Below are the code and all the weights of a small trained network. Each question names an input and a class and asks about switching units off, where a switched-off unit gives its printed mean instead of its output.

import numpy as np


def w(rows, s, z=0):
    codes = np.array(rows[::2]) - 128.0
    scale = np.full(codes.shape[1], s)
    scale[-1] = z or s
    return codes * scale


def f(y):
    return np.maximum(y, 0)


def log_softmax(a):
    a = a - a.max(-1, keepdims=True)
    return a - np.log(np.exp(a).sum(-1, keepdims=True))


def net(x, mask):
    res = np.array(x, float).reshape(1, 7) / 4 @ E
    y = f(res @ A[0][:, :-1].T + A[0][:, -1])
    res = res + np.where(mask, y, B[0][:, -1]) @ B[0][:, :-1]
    return log_softmax(res[-1] @ U[:, :-1].T + U[:, -1])


A, B = {}, {}
E = w([
[137,133,57,96,192,191],'x0',
[251,105,132,122,136,118],'x1',
[157,199,125,187,141,167],'x2',
[125,147,120,117,115,117],'x3',
[125,130,125,129,131,121],'x4',
[107,91,50,173,66,103],'x5',
[112,133,110,151,163,75],'x6',
],0.014)
A[0] = w([
[126,58,67,176,101,140,90],'N1',
[128,196,164,210,158,164,119],'N2',
[115,117,169,232,108,144,75],'N3',
[209,79,162,143,116,102,163],'N4',
[103,132,152,127,55,212,147],'N5',
[136,128,121,164,191,62,156],'N6',
[157,57,123,85,147,83,152],'N7',
[68,146,194,168,89,105,121],'N8',
[155,99,43,190,63,104,101],'N9',
[135,113,134,80,62,197,172],'N10',
[133,124,200,162,80,95,73],'N11',
[104,96,80,182,92,96,79],'N12',
[140,115,110,143,129,120,96],'N13',
[122,80,81,155,57,153,86],'N14',
[108,94,116,132,185,85,212],'N15',
[91,208,63,114,155,35,253],'N16',
[132,132,56,152,88,130,36],'N17',
[137,126,193,96,201,118,122],'N18',
[211,155,124,201,151,107,126],'N19',
[74,120,52,99,185,196,87],'N20',
[107,100,107,77,127,50,201],'N21',
[130,184,95,177,138,138,114],'N22',
[116,111,184,63,135,122,203],'N23',
[58,75,142,91,143,119,137],'N24',
[6,144,169,175,149,178,144],'N25',
[172,147,74,93,143,124,95],'N26',
[114,146,131,180,155,127,174],'N27',
[99,66,133,53,132,103,100],'N28',
],0.012,0.0044)
B[0] = w([
[75,207,195,74,130,138,197],'N1',
[110,193,124,127,59,72,227],'N2',
[159,141,118,147,144,88,186],'N3',
[127,40,81,96,87,156,230],'N4',
[158,74,130,191,93,144,193],'N5',
[140,79,194,123,122,221,184],'N6',
[109,138,75,181,73,94,204],'N7',
[181,39,146,117,182,88,218],'N8',
[91,167,155,114,145,173,223],'N9',
[167,82,178,243,124,143,193],'N10',
[163,58,230,117,255,10,206],'N11',
[92,142,142,91,146,156,199],'N12',
[104,101,196,85,143,152,143],'N13',
[82,164,210,86,137,129,195],'N14',
[113,151,135,204,91,188,187],'N15',
[134,77,119,142,140,198,224],'N16',
[132,185,152,87,132,97,174],'N17',
[94,175,179,69,99,171,213],'N18',
[124,102,75,118,78,100,225],'N19',
[163,57,141,137,240,24,228],'N20',
[132,135,110,196,139,138,211],'N21',
[214,147,103,197,90,80,187],'N22',
[85,213,160,152,118,181,207],'N23',
[138,134,72,154,63,116,205],'N24',
[117,62,79,57,68,141,248],'N25',
[203,80,136,102,164,91,176],'N26',
[125,153,108,182,76,158,176],'N27',
[144,211,101,163,88,16,202],'N28',
],0.0076,0.012)
U = w([
[179,124,147,114,253,46,86],'0',
[157,222,92,182,68,81,78],'1',
[108,233,196,13,136,164,96],'2',
[160,137,136,180,134,161,254],'3',
[155,105,82,71,85,119,79],'4',
],0.011,0.0058)

Each question gives the input, the list of numbers given to net, and the class t.
The units are the neurons (one row each of A and B). Each row of codes is followed by its name. A weight is (code - 128) times the scale printed after its matrix; where a second scale follows, it is the last column's (A, B and U).
mask holds one flag per neuron, in row order. A switched-off neuron (its flag False) gives its mean, the last column of its row in B, instead of its output. The means were averaged over made-up inputs and are rounded, as every weight is.
A unit's drop is (log p(t) with every unit on - log p(t) with that unit switched off) / (log p(t) with every unit on - log p(t) with every unit switched off).
The circuit of an input: a set's keep is (log p(t) with only the set's units on - log p(t) with every unit switched off) / (log p(t) with every unit on - log p(t) with every unit switched off). Starting from the 12 units with the biggest drops (on a tie, the unit counted first), units are removed one at a time, each time the one whose removal leaves the highest keep (on an exact tie, the one counted first), for as long as the keep stays at least 0.8.
units of the circuit, in order: the units of the circuit, biggest drop first
k most important neurons: the k neurons with the biggest drops, biggest first
drop of u: that unit's drop, to one decimal
input [0,-5,-4,5,0,-4,7], class 3: units of the circuit, in order	N16; N15
input [-5,2,-3,-3,-1,-6,-1], class 2: most important neuron	N18
input [5,-7,0,-8,-5,0,2], class 4: 4 most important neurons	N25; N11; N24; N8
input [-4,-7,-1,3,-7,1,1], class 4: 2 most important neurons	N25; N20
input [3,-7,-8,-3,4,-8,-5], class 1: units of the circuit, in order	N28; N24
input [4,2,-5,-7,-5,-5,2], class 1: units of the circuit, in order	N7; N28; N11
input [6,-4,-1,4,-7,8,1], class 2: units of the circuit, in order	N1; N14
input [7,4,8,4,-3,-4,5], class 1: 2 most important neurons	N2; N11
input [-3,-6,5,-7,-8,5,7], class 3: 2 most important neurons	N16; N8
input [1,-2,5,-1,7,4,8], class 3: 3 most important neurons	N16; N6; N28
input [0,7,-2,-4,-1,4,8], class 3: 2 most important neurons	N25; N15
input [-6,3,-7,7,4,5,-6], class 1: 3 most important neurons	N28; N20; N7
input [3,4,-6,7,-3,-2,3], class 1: units of the circuit, in order	N28; N7
input [-6,-8,5,5,0,-1,6], class 4: 3 most important neurons	N25; N20; N8
input [-6,6,-6,-7,0,7,2], class 2: units of the circuit, in order	N1; N9
input [4,-6,-2,3,6,-4,7], class 3: units of the circuit, in order	N15; N16
input [-7,3,6,1,-1,5,-1], class 0: units of the circuit, in order	N11
input [-7,0,1,-7,6,-8,4], class 2: 3 most important neurons	N18; N20; N23
input [-6,5,-3,5,3,-8,0], class 2: 3 most important neurons	N18; N23; N20
input [-8,-7,6,8,-4,-5,-4], class 0: units of the circuit, in order	N8
input [0,8,7,-4,8,5,-2], class 4: 3 most important neurons	N4; N19; N28
input [1,8,1,2,-4,5,2], class 4: 2 most important neurons	N4; N19
input [3,-5,-3,-4,4,7,-4], class 2: 2 most important neurons	N1; N14
input [4,1,3,3,-3,2,7], class 3: 3 most important neurons	N11; N16; N6
input [4,-4,4,-6,-4,2,-3], class 0: drop of N6	0.1
input [8,1,-1,-4,-3,7,-7], class 0: drop of N3	0.0
input [-2,0,-3,1,7,4,8], class 3: drop of N16	0.2
input [1,8,7,-4,5,7,-3], class 4: drop of N18	0.3
input [0,-6,-2,-6,4,-7,8], class 3: units of the circuit, in order	N15
